Here is a tiny trained network, its code and every weight. The questions are about switching its units off for an input and a target symbol, where a switched-off unit gives its printed mean instead of its output.

import numpy as np


def w(rows, s, z=0):
    codes = np.array(rows[::2]) - 128.0
    scale = np.full(codes.shape[1], s)
    scale[-1] = z or s
    return codes * scale


def norm(h):
    return h / np.sqrt((h * h).mean(-1, keepdims=True) + 1e-5)


def f(y):
    return np.maximum(y, 0)


def softmax(a):
    e = np.exp(a - a.max(-1, keepdims=True))
    return e / e.sum(-1, keepdims=True)


def log_softmax(a):
    a = a - a.max(-1, keepdims=True)
    return a - np.log(np.exp(a).sum(-1, keepdims=True))


def net(x, mask):
    ids = ['Σβζμψω'.index(c) for c in x.split()]
    T = len(ids)
    res = E[ids] + P[:T]
    u = 0
    for l in range(3):
        r = norm(res)
        for j in range(2):
            rows = slice(3 * j, 3 * j + 3)
            q, k, v = (r @ M[l][rows].T for M in (Q, K, V))
            z = softmax(np.where(np.tri(T) > 0, q @ k.T / 3**0.5, -1e9)) @ v
            o = O[l][rows]
            res = res + np.where(mask[u + j], z, o[:, -1]) @ o[:, :-1]
        u += 2
        y = f(norm(res) @ A[l][:, :-1].T + A[l][:, -1])
        res = res + np.where(mask[u : u + 8], y, B[l][:, -1]) @ B[l][:, :-1]
        u += 8
    return log_softmax(norm(res)[-1] @ U[:, :-1].T + U[:, -1])


Q, K, V, O, A, B = {}, {}, {}, {}, {}, {}
E = w([
[202,73,140,160,54,189,159],'Σ',
[55,153,54,143,14,206,179],'β',
[117,93,196,137,216,178,152],'ζ',
[125,57,50,28,122,152,63],'μ',
[219,202,238,139,180,5,159],'ψ',
[109,145,77,73,64,213,176],'ω',
],0.012)
P = w([
[178,92,2,152,36,10,157],'0',
[65,78,99,131,42,152,160],'1',
[104,78,106,63,96,176,93],'2',
[117,99,95,92,111,196,77],'3',
[111,120,96,105,130,190,65],'4',
[128,143,83,136,120,210,61],'5',
],0.0064)
Q[0] = w([
[85,128,160,96,58,167,254],'L0H0',
[230,115,50,138,182,139,108],'L0H0',
[110,228,159,247,158,130,108],'L0H0',
[175,64,210,199,99,124,46],'L0H1',
[119,48,153,114,60,127,190],'L0H1',
[192,59,245,209,214,123,156],'L0H1',
],0.0061)
K[0] = w([
[135,105,99,111,110,96,96],'L0H0',
[157,166,104,148,128,215,177],'L0H0',
[84,54,77,119,168,158,173],'L0H0',
[202,138,213,111,98,236,86],'L0H1',
[120,121,155,183,169,139,189],'L0H1',
[117,123,198,151,79,169,2],'L0H1',
],0.0082)
V[0] = w([
[200,195,44,54,33,133,22],'L0H0',
[169,88,50,206,25,141,118],'L0H0',
[118,149,29,55,169,139,133],'L0H0',
[206,64,111,112,122,62,175],'L0H1',
[173,212,150,64,65,122,4],'L0H1',
[146,47,170,220,176,87,119],'L0H1',
],0.0047)
O[0] = w([
[96,89,109,64,107,126,107,133],'L0H0',
[128,102,139,1,130,64,153,223],'L0H0',
[114,76,184,165,109,110,107,148],'L0H0',
[182,71,93,97,55,105,90,202],'L0H1',
[115,220,136,65,137,154,120,2],'L0H1',
[70,150,57,154,143,111,130,154],'L0H1',
],0.0071,0.0041)
A[0] = w([
[154,143,87,107,116,151,28,7],'L0N0',
[2,139,127,134,115,105,129,59],'L0N1',
[120,79,82,92,123,113,153,113],'L0N2',
[126,109,138,113,147,142,123,86],'L0N3',
[149,136,144,144,112,30,84,154],'L0N4',
[140,153,121,59,78,95,180,142],'L0N5',
[149,199,134,128,87,87,142,129],'L0N6',
[135,134,97,145,156,139,84,92],'L0N7',
],0.0089,0.002)
B[0] = w([
[86,181,95,160,142,138,81,171],'L0N0',
[213,173,141,1,196,121,103,160],'L0N1',
[146,158,128,166,207,136,131,254],'L0N2',
[128,128,115,97,102,106,107,156],'L0N3',
[209,197,111,161,97,66,181,180],'L0N4',
[79,211,189,206,140,158,135,244],'L0N5',
[130,180,162,118,115,156,200,162],'L0N6',
[179,111,121,203,127,73,102,142],'L0N7',
],0.0073,0.0053)
Q[1] = w([
[231,143,194,165,136,61,2],'L1H0',
[85,143,88,70,115,156,87],'L1H0',
[245,201,46,67,50,184,141],'L1H0',
[91,57,118,181,96,85,112],'L1H1',
[147,67,149,154,60,124,203],'L1H1',
[82,210,190,128,93,128,51],'L1H1',
],0.0073)
K[1] = w([
[115,90,103,254,139,206,52],'L1H0',
[135,105,104,51,131,99,109],'L1H0',
[173,74,69,168,20,112,132],'L1H0',
[152,113,99,233,138,107,122],'L1H1',
[208,79,66,140,126,107,112],'L1H1',
[112,107,107,52,136,125,120],'L1H1',
],0.0098)
V[1] = w([
[183,96,179,112,130,85,196],'L1H0',
[118,83,191,100,130,205,215],'L1H0',
[79,95,48,109,89,172,145],'L1H0',
[108,166,254,151,1,90,104],'L1H1',
[94,43,133,139,84,191,71],'L1H1',
[137,168,84,117,154,88,53],'L1H1',
],0.006)
O[1] = w([
[235,208,147,151,128,178,48,204],'L1H0',
[126,128,154,127,3,84,43,240],'L1H0',
[138,113,191,149,196,71,104,225],'L1H0',
[123,99,116,123,136,184,145,98],'L1H1',
[118,161,152,78,206,81,170,132],'L1H1',
[63,101,146,114,82,154,139,4],'L1H1',
],0.0062,0.0024)
A[1] = w([
[100,152,126,169,93,77,222,11],'L1N0',
[93,191,129,121,206,129,215,136],'L1N1',
[147,26,145,137,104,94,196,222],'L1N2',
[140,146,20,180,93,106,140,152],'L1N3',
[254,180,123,81,81,145,151,139],'L1N4',
[81,111,89,107,143,128,141,25],'L1N5',
[206,85,83,127,70,134,151,168],'L1N6',
[167,194,128,200,128,138,123,7],'L1N7',
],0.0077,0.0013)
B[1] = w([
[92,80,166,215,110,96,195,177],'L1N0',
[228,58,102,27,66,170,175,165],'L1N1',
[197,20,68,30,176,82,111,194],'L1N2',
[200,73,164,34,163,85,153,227],'L1N3',
[5,122,104,139,107,93,125,253],'L1N4',
[166,181,149,154,29,156,115,157],'L1N5',
[97,134,158,102,192,158,3,212],'L1N6',
[86,209,167,66,165,98,157,197],'L1N7',
],0.0061,0.0051)
Q[2] = w([
[164,117,106,203,167,121,102],'L2H0',
[204,123,177,251,158,164,138],'L2H0',
[130,114,225,203,139,2,98],'L2H0',
[203,10,117,151,214,96,100],'L2H1',
[183,194,152,148,130,55,182],'L2H1',
[122,55,152,104,178,132,132],'L2H1',
],0.0081)
K[2] = w([
[147,88,163,126,189,164,80],'L2H0',
[206,185,164,193,227,194,172],'L2H0',
[85,129,158,156,193,250,125],'L2H0',
[254,167,212,65,146,103,98],'L2H1',
[156,195,52,195,208,209,99],'L2H1',
[211,174,146,160,137,79,148],'L2H1',
],0.0076)
V[2] = w([
[127,170,174,46,24,146,172],'L2H0',
[167,79,23,63,138,204,12],'L2H0',
[29,36,142,64,163,111,148],'L2H0',
[101,175,100,141,177,150,149],'L2H1',
[185,193,122,147,106,50,95],'L2H1',
[141,144,51,170,171,254,53],'L2H1',
],0.0052)
O[2] = w([
[181,64,27,124,125,100,121,142],'L2H0',
[84,62,86,199,130,241,161,131],'L2H0',
[226,188,143,254,98,176,120,198],'L2H0',
[157,51,114,108,206,154,113,76],'L2H1',
[168,58,156,181,46,79,112,150],'L2H1',
[37,11,193,142,179,138,139,4],'L2H1',
],0.0058,0.0041)
A[2] = w([
[192,4,107,88,129,138,101,72],'L2N0',
[203,69,122,87,102,94,102,121],'L2N1',
[6,122,127,142,142,160,194,72],'L2N2',
[92,146,201,218,58,144,116,181],'L2N3',
[102,158,101,118,53,152,109,140],'L2N4',
[22,164,180,145,158,86,139,4],'L2N5',
[104,109,157,162,136,39,238,24],'L2N6',
[133,192,160,129,124,87,169,143],'L2N7',
],0.011,0.0031)
B[2] = w([
[211,83,144,112,151,30,124,254],'L2N0',
[159,74,92,160,236,113,124,234],'L2N1',
[151,183,127,179,233,17,98,145],'L2N2',
[108,97,139,112,61,171,33,197],'L2N3',
[110,62,213,191,135,110,155,199],'L2N4',
[89,56,40,168,254,153,176,150],'L2N5',
[88,48,145,35,31,164,99,175],'L2N6',
[118,227,89,217,110,113,185,193],'L2N7',
],0.0075,0.0087)
U = w([
[223,37,151,152,196,64,120,167],'Σ',
[127,74,214,136,74,169,55,190],'β',
[85,127,111,253,239,157,133,7],'ζ',
[181,214,125,168,97,76,147,185],'μ',
[81,115,121,26,167,110,119,142],'ψ',
[177,89,121,129,150,227,215,129],'ω',
],0.007,0.0012)

Each question gives the input, a string of symbols that net reads in full, and the target symbol t.
The units are the heads (3 rows each of Q, K, V and O) and the neurons (one row each of A and B). Each row of codes is followed by its name. A weight is (code - 128) times the scale printed after its matrix; where a second scale follows, it is the last column's (O, A, B and U).
mask holds one flag per unit, layer by layer, with each layer's heads first. A switched-off unit (its flag False) gives its mean, the last column of its rows in O or B, instead of its output. The means were averaged over made-up inputs and are rounded, as every weight is.
A unit's drop is (log p(t) with every unit on - log p(t) with that unit switched off) / (log p(t) with every unit on - log p(t) with every unit switched off).
The circuit of an input: a set's keep is (log p(t) with only the set's units on - log p(t) with every unit switched off) / (log p(t) with every unit on - log p(t) with every unit switched off). Starting from the 12 units with the biggest drops (on a tie, the unit counted first), units are removed one at a time, each time the one whose removal leaves the highest keep (on an exact tie, the one counted first), for as long as the keep stays at least 0.8.
circuit, biggest first: the units of the circuit, biggest drop first
unit that matters most: the unit with the biggest drop
k most important neurons: the k neurons with the biggest drops, biggest first
k most important neurons of layer l: the k neurons of layer l with the biggest drops, biggest first
heads that matter: for each layer, one digit per head in row order, 1 if its drop is at least 0.15 and else 0, layers parted by /
drop when u is switched off: that unit's drop, to one decimal
input Σ ψ μ β, target ζ: circuit, biggest first : [L2N2, L2H1, L2N0]
input ζ ζ ω Σ β, target Σ: 2 most important neurons : [L1N3, L2N0]
input Σ β β β, target ζ: 2 most important neurons : [L2N2, L1N6]
input Σ ζ Σ, target β: unit that matters most : L1H0
input ω ζ Σ ζ ζ, target ζ: heads that matter : 11 / 11 / 10
input ζ μ ψ β ζ ζ, target ζ: 4 most important neurons of layer 1 : [L1N2, L1N7, L1N3, L1N6]
input ζ Σ β Σ ζ Σ, target ζ: 2 most important neurons of layer 1 : [L1N4, L1N7]
input ζ Σ ζ, target β: heads that matter : 10 / 10 / 10
input ω β ω, target β: 3 most important neurons of layer 1 : [L1N4, L1N3, L1N2]
input ψ ζ ω β ψ, target ζ: 4 most important neurons : [L2N5, L2N7, L1N3, L2N2]
input ω Σ ζ ζ, target β: 2 most important neurons : [L0N2, L0N5]
input μ β β ψ ω ω, target ω: heads that matter : 00 / 10 / 00
input ζ ζ ζ ψ β β, target Σ: 2 most important neurons : [L1N3, L1N4]
input ω ψ ζ ψ β, target β: heads that matter : 11 / 11 / 00
input μ ζ β ζ ζ β, target ω: most important neuron : [L1N1]
input Σ ψ ζ ψ, target ζ: 2 most important neurons of layer 2 : [L2N5, L2N2]
input β ζ ω, target μ: 2 most important neurons of layer 0 : [L0N5, L0N0]
input Σ Σ ζ μ Σ Σ, target ζ: heads that matter : 11 / 01 / 01
input Σ ζ ω ψ ω ω, target ζ: heads that matter : 00 / 00 / 01
input ζ Σ Σ, target β: unit that matters most : L0H0
input Σ ψ ω ω ω, target ζ: 2 most important neurons : [L2N2, L1N4]
input ψ Σ μ β, target ψ: 2 most important neurons of layer 0 : [L0N4, L0N2]
input ω ψ ω ω ψ, target ψ: 2 most important neurons : [L2N6, L0N4]
input μ ω ψ β, target ω: 2 most important neurons : [L1N1, L0N1]
input ψ ψ ω, target ψ: drop when L2H0 is switched off : 1.4
input ω ζ β, target β: drop when L1H0 is switched off : 0.3
input ω ζ μ ω, target β: drop when L0H0 is switched off : 0.7
input μ ζ ω β ω, target ω: drop when L1H0 is switched off : 0.8
